Below are the code and all the weights of a small trained network. Each question names an input and a target symbol and asks about switching units off, where a switched-off unit gives its printed mean instead of its output.

import numpy as np


def w(rows, s, z=0):
    codes = np.array(rows[::2]) - 128.0
    scale = np.full(codes.shape[1], s)
    scale[-1] = z or s
    return codes * scale


def f(y):
    return np.maximum(y, 0)


def softmax(a):
    e = np.exp(a - a.max(-1, keepdims=True))
    return e / e.sum(-1, keepdims=True)


def log_softmax(a):
    a = a - a.max(-1, keepdims=True)
    return a - np.log(np.exp(a).sum(-1, keepdims=True))


def net(x, mask):
    ids = ['ΛΠΦαβγδζηθμω'.index(c) for c in x.split()]
    T = len(ids)
    res = E[ids] + P[:T]
    u = 0
    for l in range(3):
        r = res
        for j in range(3):
            rows = slice(2 * j, 2 * j + 2)
            q, k, v = (r @ M[l][rows].T for M in (Q, K, V))
            z = softmax(np.where(np.tri(T) > 0, q @ k.T / 2**0.5, -1e9)) @ v
            o = O[l][rows]
            res = res + np.where(mask[u + j], z, o[:, -1]) @ o[:, :-1]
        u += 3
        y = f(res @ A[l][:, :-1].T + A[l][:, -1])
        res = res + np.where(mask[u : u + 4], y, B[l][:, -1]) @ B[l][:, :-1]
        u += 4
    return log_softmax(res[-1] @ U[:, :-1].T + U[:, -1])


Q, K, V, O, A, B = {}, {}, {}, {}, {}, {}
E = w([
[34,37,57,161,205,105,140,138,96,148],'Λ',
[135,211,53,43,168,78,130,121,119,89],'Π',
[24,172,248,99,149,160,145,95,171,119],'Φ',
[27,118,122,103,57,166,188,194,89,144],'α',
[158,144,109,183,152,156,179,122,138,117],'β',
[173,47,104,177,131,80,60,126,203,151],'γ',
[77,57,197,136,147,129,157,66,165,117],'δ',
[124,195,121,100,171,166,82,82,97,121],'ζ',
[216,146,187,132,85,19,129,164,163,90],'η',
[95,129,140,145,148,131,163,123,91,202],'θ',
[130,157,130,120,180,133,173,98,124,208],'μ',
[149,80,36,135,144,122,126,141,100,125],'ω',
],0.018)
P = w([
[184,136,115,104,89,92,94,113,138,188],'0',
[122,113,120,126,118,204,163,132,149,107],'1',
[164,188,118,151,125,105,131,71,116,165],'2',
[123,107,180,133,126,9,239,109,82,79],'3',
[132,114,88,87,141,203,124,145,139,63],'4',
[131,151,115,131,116,109,140,83,122,215],'5',
],0.013)
Q[0] = w([
[129,146,95,92,76,199,64,150,117,134],'L0H1',
[74,173,154,109,133,109,90,126,144,155],'L0H1',
[64,151,148,71,162,102,187,85,143,205],'L0H2',
[129,180,90,75,42,160,150,158,253,108],'L0H2',
[106,85,117,154,125,154,114,125,213,188],'L0H3',
[180,188,174,132,107,94,83,126,122,172],'L0H3',
],0.0074)
K[0] = w([
[136,102,152,171,137,98,123,128,83,63],'L0H1',
[84,139,195,118,182,154,87,115,129,142],'L0H1',
[68,115,98,134,141,152,143,109,163,211],'L0H2',
[118,173,158,105,148,129,145,161,156,54],'L0H2',
[66,144,129,255,130,145,132,87,133,119],'L0H3',
[167,132,146,150,95,192,101,74,80,128],'L0H3',
],0.0096)
V[0] = w([
[44,128,179,119,195,173,61,80,51,86],'L0H1',
[93,31,12,137,167,176,166,104,151,141],'L0H1',
[142,178,115,194,179,254,61,88,60,144],'L0H2',
[91,31,166,77,81,181,28,69,95,220],'L0H2',
[83,162,85,125,146,135,164,159,111,89],'L0H3',
[156,138,121,62,71,71,60,168,103,39],'L0H3',
],0.0043)
O[0] = w([
[84,162,166,84,61,28,157,88,181,50,19],'L0H1',
[109,67,125,160,39,221,22,205,133,117,154],'L0H1',
[162,247,42,104,81,111,139,79,105,46,3],'L0H2',
[54,174,176,94,176,37,36,126,171,100,167],'L0H2',
[93,2,190,61,97,69,150,137,91,109,112],'L0H3',
[153,28,150,139,133,40,217,135,121,195,39],'L0H3',
],0.0065,0.0017)
A[0] = w([
[91,115,81,254,99,87,103,148,125,183,95],'L0N1',
[189,96,68,95,105,131,105,86,145,112,2],'L0N2',
[88,172,52,86,159,88,94,138,131,221,42],'L0N3',
[67,95,128,56,171,150,155,100,159,61,160],'L0N4',
],0.007,0.0012)
B[0] = w([
[118,248,67,122,85,110,160,177,69,78,230],'L0N1',
[142,98,3,65,103,116,195,218,220,220,177],'L0N2',
[132,170,177,5,143,151,87,175,14,181,253],'L0N3',
[164,107,83,124,211,173,118,158,179,90,253],'L0N4',
],0.0082,0.0043)
Q[1] = w([
[94,90,123,72,135,15,211,72,121,102],'L1H1',
[139,82,143,144,147,37,157,137,119,109],'L1H1',
[61,127,115,122,35,33,99,104,140,133],'L1H2',
[87,125,98,111,164,86,224,126,62,94],'L1H2',
[108,156,147,144,90,253,186,167,133,108],'L1H3',
[148,48,140,75,97,134,154,212,103,72],'L1H3',
],0.0057)
K[1] = w([
[150,124,152,51,132,142,133,163,166,207],'L1H1',
[163,147,194,128,136,116,91,190,192,197],'L1H1',
[71,159,108,178,66,148,97,87,102,167],'L1H2',
[92,96,156,56,172,92,122,169,2,49],'L1H2',
[116,139,105,184,159,172,139,58,198,88],'L1H3',
[147,40,143,164,130,112,137,199,164,135],'L1H3',
],0.0073)
V[1] = w([
[238,126,177,167,249,57,31,157,36,203],'L1H1',
[184,38,44,139,130,187,168,80,10,199],'L1H1',
[166,23,147,151,124,159,125,70,199,164],'L1H2',
[137,196,92,63,84,173,120,162,30,104],'L1H2',
[100,112,32,113,77,181,98,3,194,107],'L1H3',
[74,93,145,8,95,141,103,145,49,180],'L1H3',
],0.0051)
O[1] = w([
[129,176,186,151,215,135,33,178,135,80,203],'L1H1',
[140,140,173,93,105,102,188,164,110,26,190],'L1H1',
[146,151,254,224,124,242,61,101,91,31,21],'L1H2',
[160,65,111,134,183,75,46,46,139,116,254],'L1H2',
[163,182,151,97,76,117,91,95,123,68,56],'L1H3',
[111,57,204,200,100,159,130,85,135,189,235],'L1H3',
],0.0071,0.0063)
A[1] = w([
[246,127,171,130,128,54,100,89,96,139,141],'L1N1',
[139,166,202,97,174,201,136,2,147,126,101],'L1N2',
[92,186,129,147,99,117,153,86,52,165,2],'L1N3',
[150,150,77,171,100,138,153,94,177,63,177],'L1N4',
],0.0077,0.00057)
B[1] = w([
[56,188,254,121,65,222,118,141,89,97,247],'L1N1',
[206,22,138,161,96,116,141,75,191,131,253],'L1N2',
[72,166,122,79,91,129,160,208,1,66,188],'L1N3',
[106,103,21,174,177,135,147,66,71,48,167],'L1N4',
],0.0078,0.0065)
Q[2] = w([
[115,99,75,165,147,166,122,46,123,132],'L2H1',
[92,91,129,103,146,153,58,123,160,100],'L2H1',
[118,131,136,168,142,2,141,164,84,135],'L2H2',
[64,43,170,122,176,111,143,98,153,56],'L2H2',
[96,180,188,163,150,60,118,107,112,124],'L2H3',
[138,55,120,130,162,120,164,168,107,65],'L2H3',
],0.0068)
K[2] = w([
[147,132,99,62,139,140,144,103,186,124],'L2H1',
[161,73,80,158,185,75,124,183,134,42],'L2H1',
[141,147,105,83,81,146,89,174,60,193],'L2H2',
[92,72,148,94,137,159,41,173,180,135],'L2H2',
[155,202,144,77,112,184,71,158,95,127],'L2H3',
[187,114,140,67,255,192,52,179,96,84],'L2H3',
],0.0063)
V[2] = w([
[120,152,114,123,120,129,96,138,112,57],'L2H1',
[103,147,126,86,138,123,154,91,82,136],'L2H1',
[148,172,140,60,102,120,157,119,148,108],'L2H2',
[2,176,152,120,156,166,155,65,144,120],'L2H2',
[41,114,157,40,115,105,15,128,181,111],'L2H3',
[77,149,40,195,116,104,116,178,83,134],'L2H3',
],0.0085)
O[2] = w([
[109,158,188,47,120,78,135,95,153,17,55],'L2H1',
[103,64,129,134,152,170,146,144,197,126,186],'L2H1',
[138,172,57,198,158,158,191,168,193,185,103],'L2H2',
[74,174,135,183,159,156,63,116,119,2,130],'L2H2',
[143,152,118,88,149,204,128,26,142,105,254],'L2H3',
[20,147,157,65,148,140,95,132,160,174,37],'L2H3',
],0.0087,0.0055)
A[2] = w([
[66,90,80,100,158,48,117,116,99,96,224],'L2N1',
[141,168,206,164,179,67,86,143,113,154,3],'L2N2',
[161,118,114,155,137,119,182,192,3,175,186],'L2N3',
[93,71,130,162,232,144,196,105,85,104,130],'L2N4',
],0.0059,0.0031)
B[2] = w([
[167,224,183,183,38,37,150,57,117,129,201],'L2N1',
[114,130,68,106,151,1,124,51,148,51,159],'L2N2',
[105,122,132,163,158,144,154,145,163,59,244],'L2N3',
[128,110,132,77,63,148,42,217,161,166,216],'L2N4',
],0.008,0.011)
U = w([
[44,109,115,87,120,152,75,125,109,81,121],'Λ',
[167,83,78,54,125,115,194,140,114,156,111],'Π',
[98,170,79,152,148,206,155,119,160,101,154],'Φ',
[76,36,136,168,77,105,125,88,98,139,74],'α',
[93,176,114,143,72,132,203,114,157,139,20],'β',
[160,194,177,187,19,126,99,125,137,178,211],'γ',
[166,74,129,81,96,154,99,116,1,83,91],'δ',
[109,109,108,154,188,79,182,57,145,127,79],'ζ',
[160,135,174,114,124,208,158,196,132,153,219],'η',
[141,160,135,79,156,121,145,118,113,181,184],'θ',
[150,157,105,191,118,115,108,129,171,223,237],'μ',
[123,94,101,128,85,64,136,58,62,159,2],'ω',
],0.0073,0.002)

Each question gives the input, a string of symbols that net reads in full, and the target symbol t.
The units are the heads (2 rows each of Q, K, V and O) and the neurons (one row each of A and B). Each row of codes is followed by its name. A weight is (code - 128) times the scale printed after its matrix; where a second scale follows, it is the last column's (O, A, B and U).
mask holds one flag per unit, layer by layer, with each layer's heads first. A switched-off unit (its flag False) gives its mean, the last column of its rows in O or B, instead of its output. The means were averaged over made-up inputs and are rounded, as every weight is.
A unit's drop is (log p(t) with every unit on - log p(t) with that unit switched off) / (log p(t) with every unit on - log p(t) with every unit switched off).
The circuit of an input: a set's keep is (log p(t) with only the set's units on - log p(t) with every unit switched off) / (log p(t) with every unit on - log p(t) with every unit switched off). Starting from the 12 units with the biggest drops (on a tie, the unit counted first), units are removed one at a time, each time the one whose removal leaves the highest keep (on an exact tie, the one counted first), for as long as the keep stays at least 0.8.
circuit, biggest first: the units of the circuit, biggest drop first
k most important neurons of layer l: the k neurons of layer l with the biggest drops, biggest first
which heads matter: for each layer, one digit per head in row order, 1 if its drop is at least 0.15 and else 0, layers parted by /
input μ θ μ γ Π, target Π: most important neuron of layer 0	L0N2
input γ β η Π θ, target Π: circuit, biggest first	L2H2; L1H2
input α α ζ, target δ: circuit, biggest first	L1N3; L0N3; L0N4
input Π Π Λ θ Φ, target Φ: circuit, biggest first	L2H2; L0N4
input μ ω η η α Λ, target ω: which heads matter	000 / 010 / 000
input ω Φ μ ω, target Π: which heads matter	100 / 000 / 010
input η δ Π Φ η, target η: circuit, biggest first	L0H2; L1H2
input δ δ Π η Π α, target β: which heads matter	000 / 011 / 010
input η ω θ θ, target ζ: circuit, biggest first	L1H1; L2N2; L0H1; L0H3
input α Π η Φ, target α: which heads matter	011 / 001 / 011
input β α γ Φ γ, target Φ: circuit, biggest first	L2H2; L1H2; L0N2
input α Λ ω ζ β θ, target Λ: 2 most important neurons of layer 1	L1N3; L1N2
input ζ μ β, target Φ: which heads matter	000 / 001 / 010
input Φ β μ η Φ, target Φ: which heads matter	100 / 011 / 010
input ω Π β Λ, target Π: circuit, biggest first	L2H2
input Φ θ α θ, target μ: circuit, biggest first	L1H1; L2H1; L0H1; L2N4
input γ α Φ θ, target θ: 2 most important neurons of layer 0	L0N1; L0N3
input Λ η Φ θ, target ω: which heads matter	010 / 010 / 010
input α Φ α ω, target α: which heads matter	010 / 101 / 000
input ζ α δ Φ η, target η: 2 most important neurons of layer 2	L2N1; L2N2
input δ Π Φ, target ζ: which heads matter	100 / 001 / 000
input Φ μ Π Φ ω, target Φ: circuit, biggest first	L2H2
input Π μ μ μ η ω, target Π: 3 most important neurons of layer 0	L0N2; L0N3; L0N1
input β μ Λ η ω α, target β: 2 most important neurons of layer 1	L1N3; L1N2
input μ α δ ω γ, target δ: which heads matter	000 / 011 / 010
input β μ α μ Π, target Π: which heads matter	000 / 000 / 000
input Φ δ δ Λ, target μ: 2 most important neurons of layer 2	L2N4; L2N1
input θ η β, target Φ: 2 most important neurons of layer 0	L0N3; L0N1
input η δ δ η Φ μ, target η: which heads matter	000 / 011 / 100
input ζ μ ω α, target Φ: which heads matter	010 / 110 / 011
